Each row has a name. After each piece below comes the name of the row it's from, unless a question asks for something else. Each question is about the rows just above it. Places in a row count from 0.

[-0.24  0.96 -0.86 -0.40 -0.18  3.55  0.42  0.45] : Y
[ 0.02  0.79  0.25 -1.29  0.03 -9.41  0.03  1.20] : M
[-0.24  0.96 -0.86 -0.40 -0.18  3.55  0.42  0.07] : E
[-0.72 -0.65 -1.27 -0.65  0.08  0.31  0.03 -0.05] : V
[ 0.43  1.55  0.88 -0.62  0.68 -4.75 -0.57 -0.61] : L
Count of [0.03] in M:  2
Count of [0.04] in V:  0
[ 0.02  0.79  0.25 -1.29  0.03] begins in row and place  M, 0
Count of [3.55] in E:  1

[-0.39 -2.49  0.06 -1.89  3.79 -2.53  5.63  0.36  2.30 -0.24 -0.38  2.93
 -0.28  2.15  2.63  2.37  0.38  3.22  1.15] = R
[ 0.29 -3.39 -0.46  1.01  4.74 -0.46 -1.12 -2.78  0.47 -0.80  1.02  1.01
  1.01  2.08  0.47  1.48  1.01  0.53 -1.28] = B
[ 1.50  0.82 -1.97  7.27 -0.08  2.72 -1.66 -5.72 -0.72  1.19 -1.15  1.28
  0.39  0.21  1.44 -1.03 -1.23 -4.72  0.09] = X
[ 0.13  2.09  1.86 -0.88  2.03  0.57  1.51 -2.99  3.75  3.93 -0.51  2.12
  2.17  0.72  1.04 -2.45  1.02 -2.54  0.17] = W
[-2.08  0.82 -1.97  7.27 -0.08  2.72 -1.66 -5.72 -0.72  1.19 -1.15  1.28
 -3.24 -0.17 -1.95 -2.09  0.48 -3.79 -3.53] = Z
[ 3.38  2.47 -4.11  4.74 -1.12 -2.78  0.66  0.47 -0.80 -1.40  1.01 -6.84
  2.41  0.27 -1.93 -4.27 -1.41 -1.76 -1.04] = K
[ 4.74 -1.12 -2.78  0.66  0.47 -0.80 -1.40  1.01 -6.84] begins in row and place  K, 3
How many times does Z hold [-2.09]?  1
How many times does B hold [1.02]?  1
Times [0.47] occurs in B:  2

[ 0.83 -0.43  0.83 -0.91 -0.43  0.83 -0.43 -0.87  0.70] -> T
[ 1.13  0.82  0.83 -0.91  0.89 -0.08 -0.43 -2.55  0.70] -> F
[ 1.39 -1.79  0.21  2.93  4.35  1.67  1.94  1.24  5.52] -> H
[ 0.21 -1.79  2.93  4.35  1.39 -0.08 -0.43 -2.55 -3.03] -> A
Count of [1.94] in H:  1
How many times does T hold [-0.43]?  3
Count of [-0.42] in T:  0
[ 1.39 -1.79  0.21  2.93  4.35] begins in row and place  H, 0
Where does [1.13 0.82 0.83] start? Give its row and place.  F, 0
Times [0.83] occurs in T:  3
Where does [4.35 1.67 1.94 1.24] start? Give its row and place.  H, 4

[ 1.13  2.32 -1.79 -2.70 -2.25  7.65] : P
[-3.61 -2.48  0.92 -2.98 -3.66 -2.98] : G
[-3.61 -2.66 -2.56 -2.57 -2.47 -2.47] : S
[ 2.54 -2.47  0.92 -2.47  2.54 -2.47] : J
Count of [-2.47] in J:  3
Times [-2.57] occurs in S:  1
Where does [ 1.13  2.32 -1.79 -2.70] start? Give its row and place.  P, 0
How many times does G hold [-2.98]?  2

[ 4.71 -0.26 -3.12  4.06 -1.70 -0.51  5.95  0.27  4.66 -2.60 -2.82 -0.15
 -0.13 -7.35 -1.74 -3.09 -1.16  2.39 -7.39]  D
[-2.82  0.03 -1.71 -7.35 -1.71 -3.09 -1.71  0.03 -1.71 -1.54  0.30  3.15
  2.71  2.55  3.98 -0.60  0.03  2.68  0.03]  C
[-2.41  2.93  3.32  5.56  6.64  2.40 -2.62  2.54 -2.18  3.12  2.08  2.40
  2.59  5.95  1.43  5.56  3.14  2.17  6.64]  N
Count of [2.54] in N:  1
Count of [2.41] in N:  0
How many times does C hold [-1.72]?  0
[-2.82 -0.15 -0.13 -7.35 -1.74 -3.09 -1.16  2.39] begins in row and place  D, 10
[-3.12  4.06 -1.70 -0.51] begins in row and place  D, 2

[ 1.18  2.17  1.18 -1.57 -4.26 -0.87 -0.43 -0.93 -1.21  0.18 -3.91 -2.97
  1.19  2.25  2.31 -0.50  1.34 -2.58 -1.89 -3.18 -1.80 -0.94 -4.34 -2.85
  6.71  0.04 -0.95  0.06 -2.91 -1.35  1.18  0.38 -0.51  1.18 -0.20 -6.62
  1.77 -0.43 -4.42  3.34  0.11  0.43 -2.46  3.06 -3.78  2.85  2.00 -0.73
 -1.44 -2.57 -7.72  6.42 -1.16  2.54 -3.43 -1.95  8.14 -2.38 -1.08  1.38
 -1.08  1.89  0.04] = Lebel
[-0.02  0.45 -0.23 -0.34  0.17  2.40 -0.40 -1.08  0.52 -5.77 -0.06 -6.02
 -1.68  0.67  5.21  2.15 -1.72 -2.08  1.04 -1.35 -3.72 -2.79 -2.03 -1.29
 -1.52  1.77 -0.55 -1.69  2.31  1.44  1.52 -0.54 -1.73 -2.52 -1.30  2.40
  0.92  1.79  4.60  1.16 -3.68 -0.97 -0.27 -1.52 -2.69 -0.40  0.94 -0.64
  2.84 -4.63 -1.68  0.25  1.79  0.24 -0.01 -2.34 -0.60  0.53 -1.11  1.46
 -1.91  1.41 -2.00] = Rivof
[-2.10  1.06  1.40  3.83  4.37 -2.07 -0.31 -1.10  0.42 -0.02 -1.02  3.15
  0.09  0.61 -6.55  2.22 -2.07  1.40  2.24  3.77  4.07  3.47  0.66 -3.67
  3.25 -5.77  4.96  0.31 -1.11  3.27 -0.70  2.50  1.67  3.06  3.82  1.16
 -1.02 -2.13 -1.12  0.29 -3.04 -1.70 -2.07  0.02 -3.92 -1.54  2.03  2.65
 -1.74  1.49  3.10  0.68 -0.47 -4.51 -1.45 -1.50 -1.02 -4.41  1.83  4.28
  0.64 -1.02 -3.37] = kepe
Times [-1.02] occurs in kepe:  4
Times [1.17] occurs in Lebel:  0
Times [0.42] occurs in kepe:  1
Count of [-0.92] in Lebel:  0
Count of [-2.07] in kepe:  3

[ 7.44 -2.45  1.91  0.24 -2.50  1.02 -7.10  7.50]  talig
[-4.73  4.77  5.93  4.83 -3.80 -7.80  0.46 -4.25]  toru
[-4.74  1.06  5.74 -4.74 -4.74  1.06  1.06 -4.74]  vafu
[-2.50 -2.45  0.24  7.44  1.02  1.91 -7.10  7.50]  lur
[ 3.37 -4.43 -5.72 -4.71  3.54  7.20  0.07  3.13]  lotoz
[ 4.11 -4.79 -5.98 -4.89  3.81  7.74 -0.31  3.96]  fegon
How many times does vafu hold [-4.74]?  4
Where does [-3.80 -7.80  0.46 -4.25] start? Give its row and place.  toru, 4
Row and place where [ 7.44 -2.45  1.91  0.24 -2.50  1.02] starts:  talig, 0

[-6.10 -0.35 -3.44 -3.43 -5.63  8.12  0.98 -5.31  0.96 -0.62  0.98] : Lol
[-5.95  1.54  3.70  0.61 -8.30  3.71 -1.76 -0.81  1.22  4.75  3.71] : Duf
[ 1.61 -8.74  1.62  1.01 -8.74 -4.40 -1.90  1.62  1.62  1.62  4.06] : Banid
[ 8.76 -0.20 -3.59 -1.40 -0.30  4.62  1.75 -2.60  3.60  2.24 -1.74] : Zote
[-6.33  0.93 -3.36  2.26 -8.96  8.76 -0.20 -3.61 -1.40 -0.30  2.30] : fef
[-6.35  1.36  0.51  1.31 -8.54 -4.59 -2.18 -0.96  1.95  4.68  3.71] : fepon
Count of [3.71] in Duf:  2
Row and place where [ 8.76 -0.20 -3.61 -1.40 -0.30] starts:  fef, 5
Times [1.62] occurs in Banid:  4
Times [-3.44] occurs in Lol:  1

[ 6.75 -1.58  3.35  1.39 -3.28 -0.64 -7.20  7.05] : dobub
[ 5.40 -4.16 -3.41 -3.32  1.67  5.67 -2.75  5.30] : Vil
[ 6.75  1.39 -1.58 -0.64 -0.64 -3.28 -7.20  7.05] : pusen
Row and place where [-1.58  3.35  1.39 -3.28 -0.64 -7.20  7.05] starts:  dobub, 1
Row and place where [ 1.39 -1.58 -0.64 -0.64 -3.28] starts:  pusen, 1
Where does [-3.28 -0.64 -7.20  7.05] start? Give its row and place.  dobub, 4

[-2.75 -2.76  1.84  1.87  1.52  4.67 -2.81  2.40  2.40  2.51] = Zaga
[ 3.02 -5.37  5.88 -5.19 -4.12 -5.99  3.59  3.59  2.63  3.96] = gib
[ 3.02  3.59  5.88 -5.98 -4.42 -4.42  3.59  3.59 -5.98 -4.42] = gan
[ 3.67 -4.56  5.33 -3.70 -3.93  7.22  3.67  4.73 -4.79 -4.18] = lomod
[ 5.85 -5.19  6.31 -4.17 -2.74  6.60  3.70  5.12 -4.61 -4.21] = roz
[-4.17  6.31 -5.19  5.12 -4.61  5.85 -2.74  3.70  6.60  4.27] = pefe
How many times does Zaga hold [-2.74]?  0
[ 5.88 -5.98] begins in row and place  gan, 2
Times [-4.42] occurs in gan:  3
[ 5.85 -5.19  6.31 -4.17 -2.74  6.60  3.70  5.12 -4.61] begins in row and place  roz, 0
[-5.99  3.59  3.59  2.63] begins in row and place  gib, 5
Where does [-5.37  5.88 -5.19 -4.12 -5.99  3.59  3.59  2.63  3.96] start? Give its row and place.  gib, 1
Times [-5.97] occurs in gan:  0

[ 3.11  2.30 -1.67  3.14 -3.38 -1.94 -2.47  3.14  2.30 -1.96 -2.77  0.49
 -0.05 -1.23  3.10] = topu
[ 1.56  2.87  1.93  0.75  3.89  1.19  3.81  2.31  2.15  0.83  2.07 -7.54
  5.79 -3.98  1.55] = Bofu
[ 3.11 -1.83  3.11  2.30 -3.72 -3.72  2.07  3.63  2.79 -3.72 -3.26 -4.87
 -3.72 -4.33  2.79] = vumed
[ 0.82  0.82 -1.78 -2.07  0.79  0.82 -2.43 -3.09 -2.43  2.45  3.29 -0.27
 -0.05  1.55 -3.03] = mip
How many times does vumed hold [-3.72]?  4
Row and place where [-2.43 -3.09 -2.43  2.45] starts:  mip, 6
How many times does topu hold [2.30]?  2
Where does [ 3.11  2.30 -3.72] start? Give its row and place.  vumed, 2
Where does [-2.47  3.14  2.30 -1.96] start? Give its row and place.  topu, 6
How many times does mip hold [0.82]?  3

[ 0.74  1.71 -5.30 -1.58  4.96 -0.83 -1.12 -0.48  4.21  0.08 -4.91 -0.99
  2.18 -2.08  0.44 -0.41  5.29  3.54  1.81  0.71  2.04  0.56 -0.59  2.79
 -4.38  0.51 -3.42  0.75  0.68  5.24 -1.33  0.32 -1.41  2.17 -2.89  0.94
 -0.20 -2.02  2.96 -0.26  1.58  2.51] -> Fike
[-0.86  1.10  0.97 -0.06  3.77 -0.98  1.39 -2.01  1.86 -0.17 -2.50 -0.93
  1.44 -0.58  0.52  3.77 -0.18 -0.28  2.08 -2.46  2.07 -0.43 -0.72 -0.17
  0.11  0.25 -1.80 -0.11  0.10  0.03 -0.20  0.12  0.43 -0.92  0.55 -0.86
 -0.44 -0.14  0.18  0.28  0.72 -0.50] -> popil
[-0.86  1.10  0.97 -0.06  3.77 -0.98  1.39 -2.01  1.86 -0.17 -2.50 -0.93
  1.44 -0.58  0.52 -0.28 -0.18 -0.28  2.08 -2.46  2.07 -0.43 -1.07 -0.19
  2.21  1.40 -3.94  0.13 -1.11 -1.41 -1.86  0.22 -2.80  0.09 -0.31  2.09
 -1.31 -3.41 -0.07  0.88  4.17  2.85] -> fip
[-1.55 -1.00  0.48  1.75 -1.34 -2.36 -1.07  2.60 -0.01 -2.95  3.75 -0.66
  2.37  0.19 -0.46  1.50 -0.02 -0.65 -0.64 -2.83 -0.42 -0.56 -0.20 -2.28
  0.18 -0.20 -0.79  1.19  1.92  0.48 -0.29 -0.03 -0.37 -0.74  0.06  0.31
  1.17 -0.80 -1.40  3.35  0.38  0.59] -> domit
[ 2.60 -0.53  3.32  1.68 -0.38 -1.07 -4.80  0.93  4.53  2.01 -1.04 -0.57
  2.61 -3.93 -0.77 -0.61 -0.87  0.67 -0.21 -0.12  3.22  0.76 -1.97  1.33
  0.20  3.16 -5.98 -2.11  0.68  0.28 -2.23 -1.46 -0.36 -2.03  1.54 -2.22
 -0.34 -4.33 -1.80  3.21  5.20  1.51] -> lozu
[-1.54 -0.55  1.61 -0.77  0.07  1.03 -1.95  1.78 -0.62  1.23 -1.13 -3.35
 -0.24 -3.07 -0.36 -0.57  4.09  4.16 -3.58  2.21  1.50 -0.37 -4.71  1.90
 -0.68 -5.48 -1.31  1.84 -1.55 -1.13 -3.15  1.08 -2.34  2.01  0.60  2.09
  3.44 -2.04 -2.91 -0.66  2.59  0.18] -> kom
[-1.92 -1.22 -6.01  0.32  0.13  2.77 -1.06  3.29 -2.01  0.14  3.78 -3.17
 -0.35 -1.92  0.48  1.47  2.24  2.77 -0.56 -0.83 -0.69 -0.04 -2.62  0.69
 -1.15 -1.06 -2.77  1.17  2.35 -1.18  2.52 -0.66  0.62 -0.63  3.78 -0.56
 -1.06 -0.85  0.62  7.36 -1.06  3.27] -> rogek
[-1.42 -2.37 -2.37 -0.93  1.21  1.70 -1.42  1.75  1.35  4.58 -3.64  0.35
 -2.63  1.01  0.67 -1.94 -5.99  1.04 -2.75 -2.04  4.59  0.26  0.91 -2.77
  1.15  0.42 -5.01 -1.82 -2.36  1.50  0.02  1.24 -0.16  1.50  2.76  2.35
  0.93  0.43  2.28 -2.20  0.30 -2.10] -> zalu
How many times does rogek hold [-1.06]?  4
Where does [0.43 2.28] start? Give its row and place.  zalu, 37
Count of [3.78] in rogek:  2

